Below are the code and all the weights of a small trained network. Each question names an input and a class and asks about switching units off, where a switched-off unit gives its printed mean instead of its output.

import numpy as np


def w(rows, s, z=0):
    codes = np.array(rows[::2]) - 128.0
    scale = np.full(codes.shape[1], s)
    scale[-1] = z or s
    return codes * scale


def f(y):
    return y / 2 * (1 + np.tanh(0.7978845608 * (y + 0.044715 * y**3)))


def log_softmax(a):
    a = a - a.max(-1, keepdims=True)
    return a - np.log(np.exp(a).sum(-1, keepdims=True))


def net(x, mask):
    res = np.array(x, float).reshape(1, 5) / 4 @ E
    y = f(res @ A[0][:, :-1].T + A[0][:, -1])
    res = res + np.where(mask, y, B[0][:, -1]) @ B[0][:, :-1]
    return log_softmax(res[-1] @ U[:, :-1].T + U[:, -1])


A, B = {}, {}
E = w([
[96,40,122,184],'x0',
[136,127,12,127],'x1',
[127,127,129,129],'x2',
[192,135,149,184],'x3',
[86,191,119,187],'x4',
],0.011)
A[0] = w([
[174,57,121,139,199],'N0',
[67,145,218,147,100],'N1',
[181,200,95,84,194],'N2',
[70,174,134,215,178],'N3',
[63,76,159,164,179],'N4',
[65,43,134,215,164],'N5',
[156,121,50,164,84],'N6',
[186,64,132,53,135],'N7',
[136,123,55,110,62],'N8',
[120,43,115,206,145],'N9',
[140,132,53,141,114],'N10',
[108,106,232,127,218],'N11',
[145,134,165,125,88],'N12',
[111,153,25,142,109],'N13',
[192,213,131,95,190],'N14',
[175,166,21,187,223],'N15',
[38,105,125,46,199],'N16',
[93,77,128,156,91],'N17',
[110,8,141,189,101],'N18',
[163,234,165,86,220],'N19',
[219,158,127,173,91],'N20',
[226,108,178,167,186],'N21',
[14,128,205,141,106],'N22',
[239,143,188,17,251],'N23',
[200,73,125,52,202],'N24',
[178,203,102,101,149],'N25',
[124,69,7,128,92],'N26',
[117,124,175,174,189],'N27',
[50,206,118,165,214],'N28',
[94,55,134,194,87],'N29',
[22,107,77,60,122],'N30',
[162,118,52,153,87],'N31',
[2,114,141,51,124],'N32',
[215,119,128,185,75],'N33',
[75,211,117,173,217],'N34',
[101,135,80,133,68],'N35',
],0.0093,0.0025)
B[0] = w([
[120,141,44,171,178],'N0',
[173,79,188,113,195],'N1',
[85,113,100,121,205],'N2',
[92,32,45,165,198],'N3',
[148,111,77,94,182],'N4',
[113,162,50,72,221],'N5',
[185,101,208,44,174],'N6',
[89,18,135,221,187],'N7',
[165,118,210,114,164],'N8',
[75,207,15,96,206],'N9',
[173,78,191,104,172],'N10',
[211,47,116,75,216],'N11',
[119,152,134,85,138],'N12',
[194,93,133,89,199],'N13',
[80,148,27,87,212],'N14',
[153,89,138,130,226],'N15',
[194,168,60,222,205],'N16',
[124,176,92,102,154],'N17',
[103,152,76,62,214],'N18',
[124,113,44,79,242],'N19',
[158,183,86,157,163],'N20',
[171,140,101,132,190],'N21',
[202,111,148,95,199],'N22',
[117,94,41,121,253],'N23',
[59,57,87,250,200],'N24',
[102,100,89,72,190],'N25',
[150,84,128,71,220],'N26',
[165,93,112,68,169],'N27',
[111,2,113,185,211],'N28',
[104,170,81,76,184],'N29',
[186,182,144,177,205],'N30',
[159,90,198,80,172],'N31',
[219,225,80,173,205],'N32',
[178,212,115,187,161],'N33',
[112,41,91,170,208],'N34',
[177,117,173,115,145],'N35',
],0.0056,0.0077)
U = w([
[92,148,53,50,103],'0',
[120,20,98,254,153],'1',
[255,56,199,32,115],'2',
[250,191,89,238,190],'3',
[118,75,113,131,248],'4',
[84,111,191,166,104],'5',
[40,144,227,187,15],'6',
[102,209,203,161,3],'7',
],0.0074,0.0045)

Each question gives the input, the list of numbers given to net, and the class t.
The units are the neurons (one row each of A and B). Each row of codes is followed by its name. A weight is (code - 128) times the scale printed after its matrix; where a second scale follows, it is the last column's (A, B and U).
mask holds one flag per neuron, in row order. A switched-off neuron (its flag False) gives its mean, the last column of its row in B, instead of its output. The means were averaged over made-up inputs and are rounded, as every weight is.
A unit's drop is (log p(t) with every unit on - log p(t) with that unit switched off) / (log p(t) with every unit on - log p(t) with every unit switched off).
The circuit of an input: a set's keep is (log p(t) with only the set's units on - log p(t) with every unit switched off) / (log p(t) with every unit on - log p(t) with every unit switched off). Starting from the 12 units with the biggest drops (on a tie, the unit counted first), units are removed one at a time, each time the one whose removal leaves the highest keep (on an exact tie, the one counted first), for as long as the keep stays at least 0.8.
units of the circuit, in order: the units of the circuit, biggest drop first
unit that matters most: the unit with the biggest drop
k most important neurons: the k neurons with the biggest drops, biggest first
drop of u: that unit's drop, to one decimal
input [3,3,3,7,-3], class 3: unit that matters most => N33
input [-6,-1,-5,4,-8], class 1: units of the circuit, in order => N24, N7
input [-4,-7,-4,-2,8], class 1: units of the circuit, in order => N28, N34
input [1,0,-1,-5,-6], class 1: units of the circuit, in order => N7, N24
input [-5,6,4,-5,7], class 1: units of the circuit, in order => N28, N34
input [8,7,-8,7,-5], class 0: units of the circuit, in order => N9, N18
input [7,-7,5,-5,-5], class 0: units of the circuit, in order => N18, N5
input [-4,4,-2,-1,-5], class 1: units of the circuit, in order => N24, N7
input [5,6,-5,-8,2], class 3: units of the circuit, in order => N30, N32
input [8,5,8,-1,8], class 0: units of the circuit, in order => N5, N9
input [3,-3,7,-5,-7], class 1: units of the circuit, in order => N7, N24
input [2,-5,0,-7,-5], class 3: 2 most important neurons => N32, N16
input [8,-2,-5,8,-5], class 0: 2 most important neurons => N18, N9
input [7,8,5,-6,-7], class 2: 2 most important neurons => N26, N6
input [4,8,6,2,-7], class 2: unit that matters most => N6
input [4,-5,-4,2,-7], class 1: 3 most important neurons => N24, N7, N0
input [-2,-7,-7,7,7], class 1: 3 most important neurons => N3, N34, N28
input [5,-7,2,5,-1], class 2: 2 most important neurons => N11, N1
input [7,4,-4,2,-5], class 0: 2 most important neurons => N9, N18
input [7,6,3,4,2], class 0: unit that matters most => N9
input [-6,7,2,1,-8], class 1: 2 most important neurons => N24, N7
input [8,5,-6,-4,-6], class 0: drop of N18 => 0.3
input [6,-8,8,7,4], class 2: drop of N24 => 0.1
input [-4,-1,-4,-7,-4], class 3: drop of N16 => 0.2
input [1,-3,6,8,-5], class 3: drop of N3 => 0.1
